[24 5 50 17 -36 1 3 -12 53 -7 -87 89 85]
[-24 -46 4 26 29 -1 -14 -26 -7 -19 -43 20 -56]
->
[-24 -46 4 26 29 -1 -14 -26 -7 -19 -43 20 -56]

[13 -18 38 58 65 -6 36 -98]
[8 37 1 5 -45 37 2 83]
[-11 -10 -9 -4 -1 -11 -9 -16]
[-10 4 -29 8 18 -10 -33 12]
[-12 -10 -9 2 3 -11 -10 -22]
[-12 2 -11 14 -34 6 -12 4]
[10 31 10 14 -36 36 12 59]
->
[8 37 1 5 -45 37 2 83]
[-10 4 -29 8 18 -10 -33 12]
[-12 2 -11 14 -34 6 -12 4]

[-84 -31 -66 57 -67 -91 -52 43 42 -42 47 -1 -56 62 16]
[-55 -27 -56 64 -12 -69 -75 50 80 4 -14 15 82 9 39]
->
[-55 -27 -56 64 -12 -69 -75 50 80 4 -14 15 82 9 39]

[-8 6 16 -12 -70 0 3 4 -6 -3 40 -9]
[28 -2 38 12 88 -3 9 5 21 -20 -15 8]
[-11 -2 -20 -17 -38 0 -5 -3 -16 6 12 -3]
[-1 19 4 -15 -58 9 5 10 -13 11 34 -13]
->
[28 -2 38 12 88 -3 9 5 21 -20 -15 8]
[-1 19 4 -15 -58 9 5 10 -13 11 34 -13]

[15 3 6 18 -5 -10 49 11 1 3 -2 14 -2 20 4 49]
[8 -2 1 0 -11 -11 5 4 -24 32 -7 -5 -8 11 25 5]
[8 6 4 4 13 5 16 1 27 0 6 15 13 16 3 17]
[-13 -1 -4 -12 10 11 -30 -16 2 -7 4 -7 6 -15 -6 -29]
[-5 0 -1 -1 -3 -4 -22 22 51 -36 -1 -1 -2 -8 -26 -19]
[-3 -2 -3 -29 5 7 -87 -5 4 6 2 -24 2 4 7 -88]
->
[8 -2 1 0 -11 -11 5 4 -24 32 -7 -5 -8 11 25 5]
[-13 -1 -4 -12 10 11 -30 -16 2 -7 4 -7 6 -15 -6 -29]
[-3 -2 -3 -29 5 7 -87 -5 4 6 2 -24 2 4 7 -88]

[-37 74 -29]
[22 -7 13]
->
[22 -7 13]
